In the rows, 128 means zero.
Facts:
(nupos, keper, linul); (nupos, keper, ferok); (nupos, keper, fluklu); (siki, keper, flusta); (siki, keper, kerim); (tasir, keper, midra)
(drutrol, keper, vomes); (kamavi, keper, dropugrek); (vebripon, keper, floflus); (vebripon, keper, vetor); (nutram, keper, domin); (milu, keper, pudel)
(deskik, keper, fefi); (deskik, keper, pode); (vufus, keper, floflus); (vufus, keper, plastur); (busa, keper, veflas); (busa, keper, fufas)
(busa, keper, diplar); (pamol, keper, stigri); (pamol, keper, skamas); (subrar, keper, kepi); (subrar, keper, pudra); (subrar, keper, mugal)
(subrar, keper, fluklu); (subrar, keper, zitran); (subrar, keper, disu); (plubuk, keper, plotokos); (ribru, keper, duvizom); (ribru, keper, klelas)
(ribru, keper, sovapun); (lugaplun, keper, dregremu); (lugaplun, keper, libomul); (lugaplun, keper, guda); (lugaplun, keper, skamas); (zugen, keper, saflom)
(zugen, keper, sovapun); (klugi, keper, duvizom); (boflu, keper, tostalem); (skodi, keper, nozostas); (skodi, keper, vetor); (skodi, keper, grodrubras)
(skodi, keper, pode); (stikin, keper, tastum); (stikin, keper, pliklo); (mapu, keper, plidruflis); (mapu, keper, stadru); (mostenim, keper, nozostas)
(mostenim, keper, plastur); (mostenim, keper, trobul); (mostenim, keper, gruklik); (sizir, keper, treskun); (plogras, keper, dogro); (kloni, keper, gilasti)
(plopel, keper, nupubrus); (plopel, keper, driklin); (mutom, keper, muflen); (mutom, keper, pliklo); (kevosko, keper, grobebo); (kevosko, keper, plofim)
(fesa, keper, broplon); (fesa, keper, restik); (skoretrel, keper, nogrusan); (skoretrel, keper, bribrefem); (vumam, keper, breduma); (vumam, keper, dilak)
(dile, keper, rifubris); (dile, keper, skamas); (dile, keper, trumol); (memi, keper, vetor); (memi, keper, troke); (memi, keper, kostu)
(memi, keper, skosis); (drekloskon, keper, stigri); (drekloskon, keper, tosko); (gedru, keper, tibrum); (gedru, keper, griduk); (gedru, keper, klilil)
(gedru, keper, vomes); (paska, keper, klunon); (paska, keper, tredun); (paska, keper, skosti); (paska, keper, fotriral); (zimur, keper, veflas)
(zimur, keper, mugal); (zimur, keper, noske); (vidarem, keper, beben); (vidarem, keper, koflar); (vidarem, keper, dribon); (vidarem, keper, trumol)
(vidarem, keper, klafil); (bibri, keper, floflus); (bibri, keper, sedaza); (bibri, keper, klafil); (posku, keper, muflen); (tufun, keper, plidruflis)
(sterur, keper, tastum); (sterur, keper, trepil); (fluvar, keper, batrik); (plesis, keper, beben); (plesis, keper, bribrefem); (medru, keper, debo)
(medru, keper, vomes); (meklun, keper, pezil); (skarabrer, keper, koflu); (skarabrer, keper, mugal); (lokas, keper, duvizom); (lokas, keper, plastal)
(lokas, keper, dropugrek); (lokas, keper, klelas); (lokas, keper, sovapun); (sefi, keper, kugin); (sefi, keper, moplek); (sefi, keper, tubu)
(rifluna, keper, midra); (rifluna, keper, nevir); (rifluna, keper, tudruk); (troplu, keper, gilasti); (troplu, keper, nozostas); (troplu, keper, brigrir)
(troplu, keper, monur); (troplu, keper, fluni); (zasa, keper, trumol); (zasa, keper, sovapun); (bugroga, keper, plumi); (dribin, keper, makudro)
(dribin, keper, dilak); (dribin, keper, puves); (trivus, keper, bribrefem); (trivus, keper, griduk); (danek, keper, navezun); (danek, keper, zete)
(klubrogal, keper, noske); (triker, keper, stalis); (teflos, keper, lostarin); (teflos, keper, dropugrek); (bratrozal, keper, plotokos); (bratrozal, keper, lostarin)
(klapubul, keper, skadre); (klapubul, keper, broplon); (plarezel, keper, sodrofem); (plarezel, keper, treskun); (liklos, keper, brutro); (liklos, keper, puves)
(skitol, keper, duguk); (skitol, keper, beben); (zedepo, keper, tosko); (tostalem, sadrokluk, b); (koflu, sadrokluk, f); (nupos, sadrokluk, a)
(siki, sadrokluk, a); (tasir, sadrokluk, e); (tibrum, sadrokluk, c); (klafil, sadrokluk, e); (drutrol, sadrokluk, a); (domin, sadrokluk, d)
(fluklu, sadrokluk, a); (kamavi, sadrokluk, b); (vebripon, sadrokluk, c); (sovapun, sadrokluk, a); (klunon, sadrokluk, b); (nutram, sadrokluk, d)
(linul, sadrokluk, d); (milu, sadrokluk, g); (deskik, sadrokluk, a); (vufus, sadrokluk, a); (busa, sadrokluk, b); (flusta, sadrokluk, a)
(pamol, sadrokluk, c); (nupubrus, sadrokluk, c); (grobebo, sadrokluk, e); (murube, sadrokluk, f); (nozostas, sadrokluk, c); (lostarin, sadrokluk, f)
(kugin, sadrokluk, e); (subrar, sadrokluk, a); (griduk, sadrokluk, d); (plubuk, sadrokluk, d); (saflom, sadrokluk, d); (pudra, sadrokluk, c)
(diplar, sadrokluk, a); (ribru, sadrokluk, e); (koflar, sadrokluk, c); (navezun, sadrokluk, f); (fufas, sadrokluk, d); (lugaplun, sadrokluk, b)
(kostu, sadrokluk, g); (restik, sadrokluk, e); (guda, sadrokluk, d); (zugen, sadrokluk, c); (zitran, sadrokluk, b); (stalis, sadrokluk, g)
(zete, sadrokluk, e); (broplon, sadrokluk, e); (viskom, sadrokluk, a); (beben, sadrokluk, a); (troke, sadrokluk, e); (tosko, sadrokluk, d)
(klugi, sadrokluk, c); (boflu, sadrokluk, g); (skodi, sadrokluk, e); (dregremu, sadrokluk, e); (floflus, sadrokluk, e); (stikin, sadrokluk, f)
(mapu, sadrokluk, f); (mostenim, sadrokluk, g); (duvizom, sadrokluk, d); (sizir, sadrokluk, g); (debo, sadrokluk, a); (ferok, sadrokluk, b)
(plogras, sadrokluk, f); (kloni, sadrokluk, c); (plopel, sadrokluk, g); (plofim, sadrokluk, g); (plumi, sadrokluk, e); (midra, sadrokluk, f)
(pudel, sadrokluk, e); (fotriral, sadrokluk, f); (makudro, sadrokluk, b); (dropugrek, sadrokluk, a); (puves, sadrokluk, d); (skosis, sadrokluk, b)
(driklin, sadrokluk, a); (mutom, sadrokluk, a); (dribon, sadrokluk, f); (vomes, sadrokluk, c); (sodrofem, sadrokluk, g); (tastum, sadrokluk, e)
(plotokos, sadrokluk, d); (pode, sadrokluk, a); (skosti, sadrokluk, g); (kevosko, sadrokluk, f); (fesa, sadrokluk, d); (skoretrel, sadrokluk, c)
(fluni, sadrokluk, b); (skamas, sadrokluk, e); (noske, sadrokluk, a); (vumam, sadrokluk, c); (kepi, sadrokluk, b); (batrik, sadrokluk, g)
(bribrefem, sadrokluk, c); (flimu, sadrokluk, e); (kerim, sadrokluk, a); (dile, sadrokluk, b); (brator, sadrokluk, g); (klelas, sadrokluk, b)
(memi, sadrokluk, f); (mugal, sadrokluk, a); (pleste, sadrokluk, d); (drekloskon, sadrokluk, f); (gedru, sadrokluk, c); (skadre, sadrokluk, c)
(paska, sadrokluk, f); (rifubris, sadrokluk, e); (zimur, sadrokluk, c); (gilasti, sadrokluk, c); (pezil, sadrokluk, e); (nenu, sadrokluk, b)
(fefi, sadrokluk, d); (duguk, sadrokluk, b); (vidarem, sadrokluk, e); (breduma, sadrokluk, g); (tubu, sadrokluk, d); (libomul, sadrokluk, b)
(brutro, sadrokluk, c); (sedaza, sadrokluk, e); (disu, sadrokluk, f); (bibri, sadrokluk, e); (posku, sadrokluk, b); (plidruflis, sadrokluk, f)
(tufun, sadrokluk, a); (dogro, sadrokluk, b); (sterur, sadrokluk, g); (gruklik, sadrokluk, g); (pliklo, sadrokluk, f); (treskun, sadrokluk, f)
(fluvar, sadrokluk, g); (vetor, sadrokluk, c); (plesis, sadrokluk, e); (medru, sadrokluk, c); (brigrir, sadrokluk, g); (meklun, sadrokluk, d)
(veflas, sadrokluk, c); (seklus, sadrokluk, c); (dilak, sadrokluk, f); (monur, sadrokluk, b); (nevir, sadrokluk, d); (skarabrer, sadrokluk, b)
(moplek, sadrokluk, c); (lokas, sadrokluk, g); (sefi, sadrokluk, d); (rifluna, sadrokluk, f); (troplu, sadrokluk, f); (zasa, sadrokluk, e)
(bugroga, sadrokluk, e); (tudruk, sadrokluk, a); (dribin, sadrokluk, a); (klilil, sadrokluk, g); (stadru, sadrokluk, c); (trivus, sadrokluk, d)
(nogrusan, sadrokluk, g); (plastur, sadrokluk, a); (plastal, sadrokluk, e); (danek, sadrokluk, c); (klubrogal, sadrokluk, a); (stigri, sadrokluk, b)
(triker, sadrokluk, f); (teflos, sadrokluk, a); (trepil, sadrokluk, b); (bratrozal, sadrokluk, b); (trobul, sadrokluk, d); (tredun, sadrokluk, e)
(klapubul, sadrokluk, e); (plarezel, sadrokluk, c); (trumol, sadrokluk, b); (liklos, sadrokluk, c); (skitol, sadrokluk, f); (muflen, sadrokluk, g)
(grodrubras, sadrokluk, b); (zedepo, sadrokluk, c)

Known rows:
[124 151 127 119 120 129 122 129 129 152 131 126 121 126 108 127 141 131
  93 145 141 109 162 117 135 122 123 119] -> tudruk
[138 116 136 172 146 142 158 136 136  90  95 124 140 140 139 129 138 108
 200 199  72 104  82  81  48 144 121 135] -> teflos
[111 108 128 148  89 117 126 132 139 177 142 140 124 138 124 123 117 117
 155 150 150  93 197 123 133 137 131  58] -> beben
[167 121 127 138 135 156 126 133 174 146 138 130 142 122 158 142 112 124
 118 104  67 169  81 103  57 137 143 115] -> vufus
[151 135 127 135 131 151 142 140 146 126 120 129 141 124 151 129 125 124
 151 106  85 139 105 127  90 139 135 116] -> deskik
[148 134 134 128 129 136 147 144 128  98 112 134 144 125 151 131 118 128
 177 104 114 156 103 140 123 128 130 117] -> busa
[129 139 135 121 123 115 114 128 135 139 134 131 125 126 112 137 127 132
  90 148 150 142 136 113 146 112 121 122] -> grodrubras
[125 145 134 123 122 114 119 132 129 134 129 132 125 127 112 134 129 132
 102 147 153 135 143 121 154 112 119 120] -> tostalem
[123 155 136 120 129 109 120 126 133 133 131 133 122 129 111 131 128 128
 102 144 145 131 142 127 155 110 121 118] -> libomul
[125 144 134 119 121 114 120 132 125 134 128 132 125 126 110 133 129 133
 103 147 159 134 146 121 155 112 119 122] -> zitran
[123 204 142 115 165  99 126 103 157 120 132 137 107 135 107 121 125 112
 104 131 113 121 141 153 162 101 128 114] -> stigri
[125 135 115 114 125 130 118 120 122 146 138 126 117 128 115 125 131 135
 103 155 145  97 164 128 127 123 125 140] -> seklus
[123  64 138 187  93 131 152 153 150 151 119 149 153 144 175 119 113 104
 219 111 120 139  93 143 145 151 134  85] -> trivus
[119 133 136 116 124 120 126 123 135 140 129 128 131 134 106 127 141 118
  88 125 162 139 131 115 157 119 121 130] -> puves
[154 101 131 163 148 144 127 126 151 127 141 125 139 134 164 140 110 129
 127 101  94 179  79 125  68 141 148 117] -> bibri
[118 133 131 144 139 122 120 121 112 135 136 121 118 134 115 129 138 138
  87 143 164 129 148 131 141 124 128 128] -> restik
[120 118 122 110 129 113 116 111 117 120 131 130 118 118 106 128 108 138
 138 139 151 124 134 118 166 119 127 150] -> midra
[115 110 123 113 120 106 111 111 121 127 139 134 117 122 109 128 103 133
 138 139 143 118 138 121 161 121 126 136] -> dribon
[116 131 132 119 128 123 115 121 129 154 134 121 113 124 109 130 145 125
  92 130 139 124 142 105 136 129 133 127] -> kostu

Rows:
No name comes twice in this set of rows, the named rows included.
[144 187 123 118 175 134 150 102 161  96 128 135 116 136 151 109 111 104
 176  93  52 107 121 185  97 127 144 125] | pamol
[121 127 144 155 150 117 139 111 143 128 113 128 124 147  94 127 142 102
 126 198 159 122 111  70 135 121 121 142] | plotokos
[148 121 144 178 159 131 159 130 141  83  94 133 137 140 140 131 120 108
 215 194 102 138  69  87  89 131 128 133] | bratrozal
[130  69 124 148 111 121 142 126 134 109 127 145 138 127 159 124  78 119
 252 108 107 131 111 140 127 146 141 100] | skitol
[172 103 115 134 141 159 120 121 170 142 148 130 137 123 163 141  99 130
 125 111  73 165  81 109  44 139 148 139] | vebripon
[136 109 140 163 136 125 150 145 132  74 100 129 145 137 146 136 127 114
 194 178  83 134  68  99  70 133 114 134] | kamavi
[112 130 118 186 122 143  96 155 132 196 125 137 110 117 155 116 161 166
  61 172  98  88  52 173 215 117 112 214] | vomes
[130 135 114 114 128 134 118 117 124 147 139 126 116 126 114 127 129 137
  98 152 147 107 161 123 124 122 128 143] | gilasti
[157 107 131 162 154 149 130 126 144 121 135 123 139 130 160 139 115 132
 123 102 101 182  74 123  76 138 146 131] | skodi
[122 110 114  78 105 123 122 124  80 110 126 125 129 108 100 130 112 152
 143 112 197 130 172 123 180 124 124 144] | pliklo
[145  96 115  92 116 142 147 136  90  78 111 128 147 108 143 128  99 143
 211  75 145 152 121 141 141 140 134 141] | stikin
[122 129 126 119 125 130 126 131  85 127 131 116 126 127 111 130 141 148
  94 123 196 136 174 136 151 126 128 125] | tastum
[128 139 113 104 125 134 124 120 110 137 134 124 118 124 110 123 132 139
 109 146 162 101 178 130 135 123 126 141] | veflas

The same things again, as new rows of numbers:
Known rows:
[120 121 110 148 148 107 133 111 128 121 129 126 162 118 124 109 127 133
 128 131 149 117 129 124 134 129 142 162 142 108 122 149 125 129 129 138
 133 136 127 143 123 129] -> klugi
[124 121 121 145 144 113 136 127 117 128 125 114 143 110 139 107 123 141
 130 128 127 129 123 130 132 136 129 136 151 101 123 144 131 125 123 137
 134 142 124 122 110 134] -> troplu
[126 122 134 157 148 110 137 115 127 128 124 121 141 119 129 110 128 137
 127 130 145 136 115 133 130 123 137 166 148  77 126 144 125 126 126 136
 135 137 125 154 135 131] -> pamol
[132 136 162 125 109 140 120 122 121 132 117 117 102 121 121 140 131 114
 127 130 136 137 129 130 133 115 121 112 122 136 130 113 124 124 134 132
 128 121 136 105 141 115] -> grodrubras
[145 133 151 123 128 137 126 125 121 143 123 112 116 119 141 112 131 127
 126 131 127 147 135 134 135 124 116 106 142 110 133 112 136 126 120 122
 128 135 127  96 125 126] -> lostarin
[119 117 135 137 122 125 124 140 112 116 122 114 121 118 116 137 132 125
 126 131 142 122 120 122 135 126 134 137 138 137 126 120 124 127 137 141
 135 127 130 123 134 121] -> nenu
[135 125 122 121 105 136 116 110 133 124 129 131 109 127 123 144 136 129
 126 133 141 132 126 127 133 118 139 123  96 148 125 111 129 128 131 116
 127 121 135 150 154 126] -> beben
[142 133 104 135 146 126 139 137 144 136 128 128 128 124 135 114 124 127
 128 126 102 136 115 128 120 132 140 120 144 114 128 127 138 129 112 124
 123 121 117 118 113 138] -> flimu
[128 127 139 116 154 132 121 142 136 143 126 128 123 142 121 135 139 136
 124 133 146 120 142 128 133 128 127 121 126 109 133 119 130 134 137 117
 122 131 125 112 131 118] -> moplek
[144 127 102 156 131 137 131 143 160 136 139 115 139 122 117 120 139 136
 124 130 124 129 112 122 135 130 170  89 144 151 133  95 157 132 129 115
 122 118 117  78 112 142] -> tredun
[134 127 122 148 127 127 122 127 112 134 123 117 129 123 136 115 129 128
 130 131 134 136 139 130 132 127 135 118 147 123 125 130 129 130 118 123
 133 134 123 105 131 125] -> murube
[145 141  98 115 134 138 129 131 148 135 132 122 132 124 133 117 132 118
 126 129 112 124 126 126 126 128 149 107 135 150 133 108 145 135 115 117
 118 112 117  89 117 136] -> klafil
[132 138 128 100 110 144 135 129 153 122 136 144 128 144 127 143 121 125
 126 122 100 124 126 126 120 133 116 114 110 147 140 116 138 128 137 127
 115 121 131 128 124 142] -> brigrir
[130 131 162 118 114 137 123 130 121 124 123 116 108 122 120 137 127 120
 126 131 134 122 130 125 132 124 118 121 118 144 129 116 129 125 145 131
 128 121 135  96 123 114] -> libomul
[135 106 173 118 164 153 115 170 127 159 128 121 122 146 124 107 156 156
 121 133  95 136 141 122 113 136  72 110 156 164 121 119 147 126 124 122
 147 145 121 168 131 120] -> navezun
[136 137 121 120 100 142 131 122 146 122 136 147 129 143 126 151 127 117
 127 123 116 130 124 129 120 123 141 105 117 144 137 114 132 129 134 124
 121 121 126 140 132 138] -> klilil
[125 129 157 127  92 144 120 123 114 119 129 130 134 133 126 137 130 111
 127 129 147 117 151 127 129 124 127 111 121 157 134 120 129 129 145 129
 126 130 136 105 132 121] -> tosko
[148 138  94 123 125 139 126 134 148 135 131 131 131 125 132 118 130 121
 128 130 117 129 130 124 127 126 162 106 136 149 130 114 141 136 110 116
 118 114 116  93 114 131] -> skamas
[147 156 141 112 107 133 118 112 131 136 122 133 127 130 136 122 125 127
 131 131 151 128 149 132 135 124 152 126 108  98 128 132 129 134 122 122
 118 114 131 110 134 112] -> skadre

Rows:
No name comes twice in this set of rows, the named rows included.
[111 112 174 149 156 138 117 153 132 142 131 123 114 139 106 151 139 125
 127 127 122 121 128 124 137 125 100  95 121 178 123 122 131 121 148 117
 142 125 138  88 109 114] | dogro
[124 131 156 144 111 138 118 125 128 127 129 116 126 125 112 138 132 120
 128 132 142 120 133 124 145 121 138  89 118 174 126 115 134 124 149 124
 130 111 141  69 113 115] | klunon
[129 152 111 123 109 128 136 145 127 125 128 160 113 154 139 149 117 139
 130 116  98 132 118 134 103 143 119 149 128  92 123 147 114 127 115 154
 136 129 120 231 148 137] | boflu
[131 131 112 127 120 136 137 130 138 121 135 148 128 149 131 147 119 118
 130 121 106 134 117 128 113 125 132 123 119 137 131 129 125 127 123 128
 124 124 125 166 127 143] | brator
[122  92 137 176 166 128 119 148 124 138 128 132 154 149 108  98 159 147
 126 134 129 119 132 112 116 129 120 159 172 162 106 151 132 131 109 132
 154 138 113 232 150 121] | danek

The same things again, as new rows of numbers:
Known rows:
[105 115 133 148 207 124 126 212  85  98 129 134 211 120  83 117  99 184
 125 138  76 102 224 105  53 127 121 142 114 124 115] -> sovapun
[155  78 126 149  94 172 155 117 114 111 151 118 131 119 125 147 112 179
 138 106 125  64 110 115 187 128 172  93 168 188 149] -> drutrol
[127 131 177 135 172 114  88 185 118 119  88 141 182  94 153 116 121 216
 140 150 125 115 217 148  65 139 161 193 135 136 163] -> klelas
[127 115 167 158 119 135 172 135 106  60  97 127 128 120 142  82 119 189
 125 152 133 118 178 120 143 152  72 136 153 167 138] -> bratrozal
[141 126 161 139  79 132 155  94 111  92  88 116 117 100 136 141 129 138
 142 120 122 126 139  98 142 114 119 122 145 153 144] -> posku
[133 141 125 149 130 131 106 110 134 145 113 112 127 130 129 142 126 130
 140 144 135 139 128 124  97 117 136 106 120 106 146] -> skadre
[100 179  86 121  92 113 167 120 135 122 169 128 144 123 137  75 126 101
 121 110 129 172  81 183 176 131  79 139 123 174 146] -> vebripon
[186 120 116 107 177 131  97 112  85 140 165 154  95 176 132 151 143 112
 144 148 165 155 146 153  69 122 112 122 131 100 128] -> veflas
[168 127 134 156 156 131  96 164 129 166  99  97 172 180  27 104 114 162
 151 133 111 113 174 125  75 131  68 141 149 130 169] -> plotokos
[140 155 138 126 128 108  94 161 138 180 111  71 140 178  39 173 161 104
 135 102 112 170 144 105  83 108 115 192 127 130 179] -> tosko
[104 136  92 138 142 142  97 118 139 130 137 138 136 115 151 134 111 110
 126 162 142 140 108 117 112 115 138  81 105  56  99] -> plumi
[ 44 171  92 121 176 119  87 183 133 133 176 123 146 153 136 186 135  73
 103 141 120 189 144  86  99 105 162 152  78  51 103] -> skamas
[129 107 145 118 137 116  96 126 165 187  71 119 120 129  94 137 132  96
 117 129  94  97 121 119 106 147 151  84  88  67  96] -> pliklo
[137 124 165 120 153 112  88 141 163 202  72 127 124 134 123 127 158  97
 126 121 111  98 110 142 116 148 160 112 102  87 104] -> treskun
[ 65 100 154 107  94 100 156 145 159 133 117 109  89 175 108 141 150  71
  64  95  95 133 124  77 189 170 102 153 103  91  84] -> drekloskon
[130 121 173 118 129 119 108 130 170 183  86 126 101 141 141 118 167 107
 119 125 131 106 102 151 142 161 133 137 122 110 103] -> murube
[132 124 172 115 157 117  77 123 171 194  68 122 113 119 127 134 152 103
 130 127 115 105 107 137 107 143 166 118 100  84 106] -> midra
[108 119 123 130 133 139 145 110 134 104 126 156 114  96 166 137 120 119
 128 130 123 118 121 112 123 128 145 109 125 124  93] -> brator
[120 140 127 131 175 145 130 119 123 115 120 151 126  91 166 141 139 117
 164 142 123 122 129 112 102 114 152 109 111 135  95] -> plofim

Rows:
No name comes twice in this set of rows, the named rows included.
[ 74 138 161 119  92 113 171 165 117  74 142 105 119 125 152 170 142 151
  89  93 125 162 166  91 192 133 132 216 130 178 152] | dile
[129 141 149 155 163 128 108 189 136 160 108  85 169 193  58 116 134 180
 136 136 121 132 175 138  87 141  78 188 147 143 169] | saflom
[171  91 123 106 115 122 141  86  98 100 184 148  43 187 165 125 133 124
  98 142 181 147 131 145 156 147  63 142 160 124 121] | zimur
[114 116 163 137 194 126  89 182 152 176  85 139 154 152 112  80 129 152
 126 154  95  93 157 149  91 188 106 111 102  82  88] | lostarin
[ 47 120 128 153 137 141 119 165 171  70 137 130 128 126 210  74 113 198
  70 197 163 144 148 148 174 163  76 158 139  88 108] | ribru
[ 87 148 116 134 146 129 100 187 141 147 186 118 172 152 139 162 126 136
 120 113 143 158 131 143 131 129 167 174 113 141 162] | koflar
[156  94 125 165  79 159 132 152 159 160 169  67 135 204  68 150 123 180
 114  96 147  93  79 122 209 148 125 144 180 204 193] | trivus
[ 91 138 125 132 103 120 144 135 129 104 151 101 111 154 121 160 137 100
 107 117 119 173 137  78 151 120  83 155 119 122 125] | zedepo
[ 98 156 149 120 182 118 118 216  94 137 165 122 196 121 124 174 139 150
 132 106 111 160 194 118  96 118 188 184 115 164 156] | trumol
[171  96 113 158 121 161  84 165 153 206 162  73 176 192  39 173 107 180
 146  99 133  74 103 136 130 125 183 116 147 162 200] | griduk
[ 72 132 111 168 134 178 122 166 156 122 212 119 120 150 202 149 136 139
 111 142 183 134  56 127 223 142 142 108 139 131 117] | plesis
[ 71 167  75 115 161 121  99 162 146 140 191 149 159 121 155 117 116 112
 121 149 144 166  98 159 131 114 157 117 100  93 121] | sedaza
[103 175 105 105 103 122 193  93 138  96 143 171 120  73 184  51 141  97
 128 114 132 141  73 171 181 134 104 135 127 190 101] | mostenim

